Below are the code and all the weights of a small trained network. Each question names an input and a class and asks about switching units off, where a switched-off unit gives its printed mean instead of its output.

import numpy as np


def w(rows, s, z=0):
    codes = np.array(rows[::2]) - 128.0
    scale = np.full(codes.shape[1], s)
    scale[-1] = z or s
    return codes * scale


def norm(h):
    return h / np.sqrt((h * h).mean(-1, keepdims=True) + 1e-5)


def f(y):
    return y / 2 * (1 + np.tanh(0.7978845608 * (y + 0.044715 * y**3)))


def log_softmax(a):
    a = a - a.max(-1, keepdims=True)
    return a - np.log(np.exp(a).sum(-1, keepdims=True))


def net(x, mask):
    res = np.array(x, float).reshape(1, 3) / 4 @ E
    u = 0
    for l in range(2):
        y = f(norm(res) @ A[l][:, :-1].T + A[l][:, -1])
        res = res + np.where(mask[u : u + 10], y, B[l][:, -1]) @ B[l][:, :-1]
        u += 10
    return log_softmax(norm(res)[-1] @ U[:, :-1].T + U[:, -1])


A, B = {}, {}
E = w([
[70,159,159,161,146,80,47,113,69,234],'x0',
[147,88,142,210,192,68,205,157,136,247],'x1',
[171,92,34,138,65,152,106,224,101,107],'x2',
],0.012)
A[0] = w([
[107,141,161,140,130,132,110,100,129,214,66],'0.n0',
[153,149,91,110,104,120,172,162,103,76,167],'0.n1',
[84,128,181,124,114,147,61,91,122,135,120],'0.n2',
[160,144,114,117,114,128,203,135,133,81,44],'0.n3',
[132,114,157,136,144,118,135,66,140,49,53],'0.n4',
[138,119,132,156,161,108,201,144,140,247,200],'0.n5',
[112,142,118,98,104,139,118,133,118,78,89],'0.n6',
[128,104,62,144,113,105,102,146,138,156,113],'0.n7',
[105,140,157,121,135,127,133,64,139,148,253],'0.n8',
[139,112,70,127,106,131,127,179,140,46,130],'0.n9',
],0.014,0.0031)
B[0] = w([
[215,69,94,243,166,98,137,117,135,36,187],'0.n0',
[142,98,103,137,126,97,68,196,168,95,185],'0.n1',
[166,219,113,120,171,74,98,72,182,177,189],'0.n2',
[61,102,140,197,155,81,97,75,99,122,174],'0.n3',
[74,173,212,56,148,168,149,166,155,102,167],'0.n4',
[97,94,238,203,145,194,195,63,90,241,249],'0.n5',
[174,116,209,163,157,124,202,97,79,111,175],'0.n6',
[125,189,177,88,124,134,139,143,120,30,166],'0.n7',
[92,110,77,17,61,169,166,212,87,145,185],'0.n8',
[218,111,9,134,123,169,60,183,124,116,209],'0.n9',
],0.012,0.015)
A[1] = w([
[96,214,181,156,72,96,145,65,91,212,218],'1.n0',
[88,151,177,105,78,102,225,100,127,178,81],'1.n1',
[157,89,185,246,132,24,208,148,150,82,200],'1.n2',
[51,12,194,134,153,177,191,76,204,27,139],'1.n3',
[145,14,75,172,140,126,161,72,180,190,2],'1.n4',
[70,135,64,136,178,40,44,104,187,141,112],'1.n5',
[99,160,91,71,89,143,110,107,137,35,179],'1.n6',
[114,130,175,125,94,140,56,78,58,126,135],'1.n7',
[165,171,90,73,100,68,111,56,131,70,15],'1.n8',
[147,40,96,116,48,97,141,233,113,69,158],'1.n9',
],0.012,0.0022)
B[1] = w([
[142,80,124,170,115,185,126,217,98,77,247],'1.n0',
[97,155,169,84,185,121,118,90,163,65,202],'1.n1',
[53,95,123,96,124,135,147,113,62,192,227],'1.n2',
[210,149,9,167,90,68,64,126,109,170,211],'1.n3',
[28,93,204,125,157,145,192,166,24,149,201],'1.n4',
[173,152,40,122,121,86,125,82,109,179,171],'1.n5',
[112,77,200,194,153,190,185,135,136,159,200],'1.n6',
[127,44,98,109,167,88,191,101,196,187,151],'1.n7',
[52,128,56,116,105,44,121,120,115,161,191],'1.n8',
[203,173,158,148,131,163,158,54,173,62,214],'1.n9',
],0.012)
U = w([
[103,131,169,118,58,106,104,114,171,141,23],'0',
[237,135,64,164,136,176,105,121,148,62,226],'1',
[108,172,2,97,160,39,103,67,114,203,173],'2',
[111,103,153,92,51,109,91,105,150,153,1],'3',
[75,203,167,6,200,153,166,101,179,97,94],'4',
[95,40,149,199,161,169,181,113,38,202,200],'5',
[97,68,134,91,91,100,106,125,170,139,7],'6',
],0.013,0.0048)

Each question gives the input, the list of numbers given to net, and the class t.
The units are the neurons (one row each of A and B). Each row of codes is followed by its name. A weight is (code - 128) times the scale printed after its matrix; where a second scale follows, it is the last column's (A, B and U).
mask holds one flag per neuron, layer by layer. A switched-off neuron (its flag False) gives its mean, the last column of its row in B, instead of its output. The means were averaged over made-up inputs and are rounded, as every weight is.
A unit's drop is (log p(t) with every unit on - log p(t) with that unit switched off) / (log p(t) with every unit on - log p(t) with every unit switched off).
The circuit of an input: a set's keep is (log p(t) with only the set's units on - log p(t) with every unit switched off) / (log p(t) with every unit on - log p(t) with every unit switched off). Starting from the 12 units with the biggest drops (on a tie, the unit counted first), units are removed one at a time, each time the one whose removal leaves the highest keep (on an exact tie, the one counted first), for as long as the keep stays at least 0.8.
circuit, biggest first: the units of the circuit, biggest drop first
unit that matters most: the unit with the biggest drop
k most important neurons: the k neurons with the biggest drops, biggest first
k most important neurons of layer l: the k neurons of layer l with the biggest drops, biggest first
drop when u is switched off: that unit's drop, to one decimal
input [7,-2,-6], class 2: circuit, biggest first	0.n2
input [8,-1,6], class 2: 2 most important neurons	0.n5; 0.n6
input [3,-4,0], class 2: 2 most important neurons of layer 0	0.n5; 0.n2
input [-8,2,-7], class 2: 2 most important neurons	1.n3; 0.n3
input [6,-3,6], class 2: circuit, biggest first	0.n5; 1.n0
input [0,-8,-1], class 4: 2 most important neurons of layer 1	1.n3; 1.n0
input [-5,2,2], class 1: 2 most important neurons of layer 0	0.n5; 0.n9
input [-3,0,-1], class 1: 2 most important neurons of layer 0	0.n5; 0.n9
input [-3,-7,-5], class 4: 2 most important neurons	0.n4; 0.n0
input [-6,-3,-7], class 4: 2 most important neurons	0.n4; 0.n0
input [2,-3,-1], class 2: drop when 0.n2 is switched off	1.0
input [4,-3,8], class 1: drop when 0.n2 is switched off	0.0
input [3,-7,-2], class 4: drop when 0.n6 is switched off	0.1
input [-7,2,-5], class 2: unit that matters most	1.n3
input [7,-7,1], class 2: 2 most important neurons	0.n5; 0.n2
